Below is a small trained network, with its code and all its weights. Each question gives an input and a class and asks what happens when units are switched off, that is, made to give their printed mean instead of their output.

import numpy as np


def w(rows, s, z=0):
    codes = np.array(rows[::2]) - 128.0
    scale = np.full(codes.shape[1], s)
    scale[-1] = z or s
    return codes * scale


def f(y):
    return np.maximum(y, 0)


def log_softmax(a):
    a = a - a.max(-1, keepdims=True)
    return a - np.log(np.exp(a).sum(-1, keepdims=True))


def net(x, mask):
    res = np.array(x, float).reshape(1, 6) / 4 @ E
    y = f(res @ A[0][:, :-1].T + A[0][:, -1])
    res = res + np.where(mask, y, B[0][:, -1]) @ B[0][:, :-1]
    return log_softmax(res[-1] @ U[:, :-1].T + U[:, -1])


A, B = {}, {}
E = w([
[143,101,146,151,119,113,132,136,138,100,137,107],'x0',
[2,143,138,164,136,55,212,135,141,117,151,172],'x1',
[222,145,163,125,36,76,204,160,69,199,151,185],'x2',
[109,83,46,175,87,120,84,112,200,181,158,183],'x3',
[79,86,121,40,88,163,137,207,149,189,196,30],'x4',
[140,4,98,24,123,156,190,48,125,55,178,202],'x5',
],0.0067)
A[0] = w([
[98,125,127,145,141,150,85,128,139,97,126,111,87],'n1',
[2,136,148,143,126,79,178,139,125,104,122,157,135],'n2',
[155,152,159,207,152,129,123,89,93,128,111,162,62],'n3',
[162,156,146,93,170,117,192,139,113,62,104,75,251],'n4',
[72,78,122,86,93,146,143,161,118,199,160,33,80],'n5',
[79,121,106,127,181,171,75,123,125,101,126,119,66],'n6',
[86,72,88,176,137,146,57,116,188,128,135,143,160],'n7',
[222,113,129,98,121,181,16,118,116,141,113,98,76],'n8',
[83,155,134,128,216,161,108,115,118,73,113,43,119],'n9',
[109,209,163,234,129,108,64,185,139,189,111,59,88],'n10',
[119,69,146,95,139,150,135,84,138,84,146,165,57],'n11',
[201,143,142,152,80,125,192,171,89,176,147,152,59],'n12',
[159,139,108,145,80,125,129,142,118,169,130,151,138],'n13',
[192,121,124,97,132,148,83,115,129,96,104,120,115],'n14',
[97,126,169,109,121,136,110,143,118,151,139,95,60],'n15',
[152,141,138,148,160,116,126,59,115,80,108,198,90],'n16',
[133,87,77,180,91,110,95,116,189,169,143,171,162],'n17',
[118,81,136,76,118,141,143,108,139,126,147,150,107],'n18',
[149,141,108,191,168,112,112,87,121,103,94,145,82],'n19',
],0.009,0.0027)
B[0] = w([
[150,127,155,113,120,91,164,101,132,115,107,128,161],'n1',
[154,133,123,247,181,160,171,112,147,188,159,81,205],'n2',
[132,141,123,91,114,137,100,195,177,95,138,109,177],'n3',
[79,118,155,123,122,187,67,114,83,184,144,170,200],'n4',
[134,201,128,120,144,134,74,213,173,45,98,123,214],'n5',
[157,148,137,127,88,56,157,127,141,130,106,149,177],'n6',
[137,142,197,103,90,85,142,111,85,158,123,156,195],'n7',
[95,147,121,242,182,126,206,129,152,161,165,111,199],'n8',
[138,138,180,95,62,38,143,110,120,164,123,161,208],'n9',
[160,27,33,73,140,183,131,61,95,89,132,166,251],'n10',
[179,86,59,109,121,130,138,96,98,122,110,140,181],'n11',
[121,147,162,98,101,22,131,75,160,133,94,136,196],'n12',
[101,127,172,129,118,89,154,101,121,133,123,140,170],'n13',
[85,125,112,181,153,133,158,121,129,159,148,119,172],'n14',
[143,136,129,125,119,151,107,149,149,99,128,140,155],'n15',
[123,143,108,85,127,148,88,194,161,98,124,77,186],'n16',
[78,131,199,99,138,181,93,147,63,134,131,102,189],'n17',
[156,107,70,115,134,148,91,102,115,102,94,132,174],'n18',
[122,169,124,101,114,145,115,203,164,108,140,106,174],'n19',
],0.011)
U = w([
[157,58,24,104,142,167,141,71,116,78,111,174,95],'0',
[130,161,193,113,85,16,185,97,163,134,89,169,73],'1',
[117,194,112,120,146,164,85,246,211,53,120,91,93],'2',
[103,144,118,254,202,149,218,118,168,171,169,92,97],'3',
[77,135,199,116,127,170,98,126,65,157,133,157,255],'4',
],0.008,0.0062)

Each question gives the input, the list of numbers given to net, and the class t.
The units are the neurons (one row each of A and B). Each row of codes is followed by its name. A weight is (code - 128) times the scale printed after its matrix; where a second scale follows, it is the last column's (A, B and U).
mask holds one flag per neuron, in row order. A switched-off neuron (its flag False) gives its mean, the last column of its row in B, instead of its output. The means were averaged over made-up inputs and are rounded, as every weight is.
A unit's drop is (log p(t) with every unit on - log p(t) with that unit switched off) / (log p(t) with every unit on - log p(t) with every unit switched off).
The circuit of an input: a set's keep is (log p(t) with only the set's units on - log p(t) with every unit switched off) / (log p(t) with every unit on - log p(t) with every unit switched off). Starting from the 12 units with the biggest drops (on a tie, the unit counted first), units are removed one at a time, each time the one whose removal leaves the highest keep (on an exact tie, the one counted first), for as long as the keep stays at least 0.8.
units of the circuit, in order: the units of the circuit, biggest drop first
most important unit: the unit with the biggest drop
k most important neurons: the k neurons with the biggest drops, biggest first
drop when u is switched off: that unit's drop, to one decimal
input [-4,5,-8,-5,-5,5], class 1: 2 most important neurons => (n9 n10)
input [-6,6,0,-7,-8,1], class 2: units of the circuit, in order => (n16)
input [7,-6,-2,1,-7,5], class 2: units of the circuit, in order => (n16 n10)
input [-2,-3,-2,3,-7,-8], class 0: 2 most important neurons => (n10 n5)
input [-5,-1,4,2,-5,3], class 2: 4 most important neurons => (n10 n16 n9 n7)
input [5,5,4,8,3,2], class 4: 3 most important neurons => (n17 n8 n9)
input [-3,8,5,4,6,1], class 3: 2 most important neurons => (n2 n16)
input [0,-5,5,8,0,4], class 4: 3 most important neurons => (n17 n10 n9)
input [7,8,2,2,-5,2], class 3: 2 most important neurons => (n2 n5)
input [7,-3,0,7,-5,-5], class 4: 2 most important neurons => (n17 n7)
input [4,0,-8,-6,8,7], class 1: 3 most important neurons => (n9 n10 n6)
input [-8,4,-3,8,2,-1], class 4: 3 most important neurons => (n17 n7 n8)
input [2,-7,-7,7,1,3], class 1: units of the circuit, in order => (n7 n6)
input [-6,-2,-5,7,-6,-1], class 4: most important unit => n7
input [0,-7,-5,-8,-6,5], class 4: 4 most important neurons => (n4 n2 n9 n10)
input [-6,7,-5,6,-2,4], class 3: 2 most important neurons => (n2 n10)
input [2,-3,-4,6,-3,4], class 4: units of the circuit, in order => (n17 n7)
input [-6,-2,-3,1,-7,4], class 2: 3 most important neurons => (n10 n16 n19)
input [-2,6,2,-6,2,-6], class 0: 2 most important neurons => (n10 n8)
input [-7,8,4,1,-3,3], class 3: units of the circuit, in order => (n2)
input [-5,-3,5,-4,6,-2], class 2: 2 most important neurons => (n5 n9)
input [6,-5,-2,-5,-4,-6], class 0: drop when n10 is switched off => 1.8
input [7,-7,-3,5,2,4], class 3: drop when n8 is switched off => 0.7
input [1,2,-7,8,6,-7], class 4: drop when n6 is switched off => -0.1
input [-3,-4,8,4,5,0], class 1: drop when n12 is switched off => 1.1
